Below are the code and all the weights of a small trained network. Each question names an input and a target symbol and asks about switching units off, where a switched-off unit gives its printed mean instead of its output.

import numpy as np


def w(rows, s, z=0):
    codes = np.array(rows[::2]) - 128.0
    scale = np.full(codes.shape[1], s)
    scale[-1] = z or s
    return codes * scale


def norm(h):
    return h / np.sqrt((h * h).mean(-1, keepdims=True) + 1e-5)


def f(y):
    return y / 2 * (1 + np.tanh(0.7978845608 * (y + 0.044715 * y**3)))


def softmax(a):
    e = np.exp(a - a.max(-1, keepdims=True))
    return e / e.sum(-1, keepdims=True)


def log_softmax(a):
    a = a - a.max(-1, keepdims=True)
    return a - np.log(np.exp(a).sum(-1, keepdims=True))


def net(x, mask):
    ids = ['αβγηθλπσφψ'.index(c) for c in x.split()]
    T = len(ids)
    res = E[ids] + P[:T]
    u = 0
    for l in range(2):
        q, k, v = (norm(res) @ M[l].T for M in (Q, K, V))
        z = softmax(np.where(np.tri(T) > 0, q @ k.T / 4**0.5, -1e9)) @ v
        res = res + np.where(mask[u], z, O[l][:, -1]) @ O[l][:, :-1]
        u += 1
        y = f(norm(res) @ A[l][:, :-1].T + A[l][:, -1])
        res = res + np.where(mask[u : u + 4], y, B[l][:, -1]) @ B[l][:, :-1]
        u += 4
    return log_softmax(norm(res)[-1] @ U[:, :-1].T + U[:, -1])


Q, K, V, O, A, B = {}, {}, {}, {}, {}, {}
E = w([
[168,144,192,128,84],'α',
[107,178,117,93,181],'β',
[111,137,202,84,137],'γ',
[193,180,120,154,83],'η',
[98,163,147,79,182],'θ',
[94,155,120,76,152],'λ',
[175,156,172,142,97],'π',
[101,177,90,85,160],'σ',
[176,153,154,138,69],'φ',
[91,2,73,250,248],'ψ',
],0.013)
P = w([
[108,119,126,151,119],'0',
[157,74,130,175,186],'1',
[176,85,122,119,165],'2',
[39,176,130,159,63],'3',
[128,139,155,171,166],'4',
[235,110,139,69,187],'5',
[36,237,145,119,37],'6',
[104,195,177,163,147],'7',
[242,142,143,35,169],'8',
[42,254,149,92,22],'9',
[131,211,182,149,183],'10',
[245,150,170,51,211],'11',
],0.0083)
Q[0] = w([
[47,167,155,224,131],'L0H0',
[172,191,170,68,110],'L0H0',
[252,211,192,80,225],'L0H0',
[92,60,114,228,150],'L0H0',
],0.024)
K[0] = w([
[184,42,124,196,230],'L0H0',
[126,213,163,118,142],'L0H0',
[203,193,136,3,100],'L0H0',
[141,18,82,137,153],'L0H0',
],0.024)
V[0] = w([
[113,217,131,89,196],'L0H0',
[108,127,248,140,200],'L0H0',
[49,15,143,58,132],'L0H0',
[182,208,9,203,162],'L0H0',
],0.015)
O[0] = w([
[121,81,97,20,145,254],'L0H0',
[221,143,82,93,153,223],'L0H0',
[76,192,4,179,158,33],'L0H0',
[73,48,238,130,153,120],'L0H0',
],0.016,0.009)
A[0] = w([
[124,202,52,175,125,253],'L0N0',
[80,73,95,184,68,40],'L0N1',
[50,160,159,79,30,146],'L0N2',
[184,7,79,144,107,202],'L0N3',
],0.016,0.0032)
B[0] = w([
[131,98,183,71,117,253],'L0N0',
[142,136,125,136,252,125],'L0N1',
[96,203,144,135,116,176],'L0N2',
[76,148,138,113,199,241],'L0N3',
],0.022,0.0059)
Q[1] = w([
[161,200,180,122,174],'L1H0',
[139,210,169,75,104],'L1H0',
[252,108,161,145,115],'L1H0',
[120,158,177,58,203],'L1H0',
],0.018)
K[1] = w([
[172,157,98,198,204],'L1H0',
[95,252,145,82,220],'L1H0',
[192,185,205,121,165],'L1H0',
[150,104,129,152,220],'L1H0',
],0.015)
V[1] = w([
[66,254,163,226,245],'L1H0',
[13,243,148,4,26],'L1H0',
[63,68,83,206,89],'L1H0',
[213,74,157,108,53],'L1H0',
],0.0086)
O[1] = w([
[118,223,131,82,108,165],'L1H0',
[135,109,91,251,117,48],'L1H0',
[107,185,133,97,186,2],'L1H0',
[142,81,87,104,132,81],'L1H0',
],0.014,0.0056)
A[1] = w([
[42,102,163,110,115,73],'L1N0',
[102,105,211,135,90,92],'L1N1',
[106,111,84,84,31,252],'L1N2',
[140,254,102,87,74,146],'L1N3',
],0.027,0.0039)
B[1] = w([
[113,117,123,89,23,213],'L1N0',
[135,195,108,152,183,253],'L1N1',
[74,160,116,222,128,213],'L1N2',
[115,189,253,29,83,251],'L1N3',
],0.025,0.012)
U = w([
[186,106,153,158,53,215],'α',
[124,50,163,81,111,90],'β',
[178,208,101,110,59,50],'γ',
[102,91,245,181,92,129],'η',
[140,136,95,93,153,201],'θ',
[63,150,137,180,120,252],'λ',
[197,113,191,121,175,73],'π',
[72,125,134,131,25,94],'σ',
[136,206,169,195,136,99],'φ',
[60,140,179,119,201,53],'ψ',
],0.013,0.0037)

Each question gives the input, a string of symbols that net reads in full, and the target symbol t.
The units are the heads (4 rows each of Q, K, V and O) and the neurons (one row each of A and B). Each row of codes is followed by its name. A weight is (code - 128) times the scale printed after its matrix; where a second scale follows, it is the last column's (O, A, B and U).
mask holds one flag per unit, layer by layer, with each layer's heads first. A switched-off unit (its flag False) gives its mean, the last column of its rows in O or B, instead of its output. The means were averaged over made-up inputs and are rounded, as every weight is.
A unit's drop is (log p(t) with every unit on - log p(t) with that unit switched off) / (log p(t) with every unit on - log p(t) with every unit switched off).
The circuit of an input: a set's keep is (log p(t) with only the set's units on - log p(t) with every unit switched off) / (log p(t) with every unit on - log p(t) with every unit switched off). Starting from all 10 units, units are removed one at a time, each time the one whose removal leaves the highest keep (on an exact tie, the one counted first), for as long as the keep stays at least 0.8.
units of the circuit, in order: the units of the circuit, biggest drop first
unit that matters most: the unit with the biggest drop
top k neurons: the k neurons with the biggest drops, biggest first
top k neurons in layer l: the k neurons of layer l with the biggest drops, biggest first
input π β β π α γ γ π, target γ: units of the circuit, in order : (L0H0)
input σ σ π θ, target σ: top 2 neurons in layer 1 : (L1N0 L1N3)
input π η π γ θ λ π η λ β π, target λ: top 3 neurons : (L1N2 L1N3 L1N0)
input σ σ α β β λ β β η θ, target β: top 2 neurons in layer 1 : (L1N3 L1N1)
input σ θ γ γ, target θ: top 3 neurons : (L1N3 L1N0 L1N1)
input σ σ γ θ β θ σ σ λ γ β, target λ: units of the circuit, in order : (L0H0 L1H0 L1N2 L1N3)
input π η λ σ α φ α η, target φ: units of the circuit, in order : (L1N1 L0H0 L1N3)
input α γ η, target α: units of the circuit, in order : (L1H0 L1N3)
input η θ θ η η γ α γ η θ β φ, target θ: units of the circuit, in order : (L0H0 L1H0 L1N3)
input β γ γ, target β: units of the circuit, in order : (L0H0 L1N3 L1H0)
input σ σ θ β θ π π θ φ θ θ η, target θ: top 3 neurons : (L1N3 L0N3 L1N0)
input β λ λ σ β λ σ η β θ, target η: top 3 neurons : (L1N0 L1N3 L1N1)
input λ γ η β η β, target β: top 2 neurons in layer 1 : (L1N1 L1N3)
input θ π φ α η π, target α: unit that matters most : L0H0
input θ π γ π, target π: units of the circuit, in order : (L0H0 L1N2 L1N3 L1N0)
input φ λ α, target φ: units of the circuit, in order : (L0H0 L1N1 L1N3)
input β α β β, target α: top 2 neurons in layer 1 : (L1N1 L1N3)
input θ β θ γ σ σ β, target σ: top 3 neurons in layer 1 : (L1N0 L1N3 L1N2)
input λ π η π η η ψ, target ψ: top 3 neurons : (L0N1 L1N3 L0N2)
input π η η σ σ η π σ φ π β, target φ: unit that matters most : L1N1
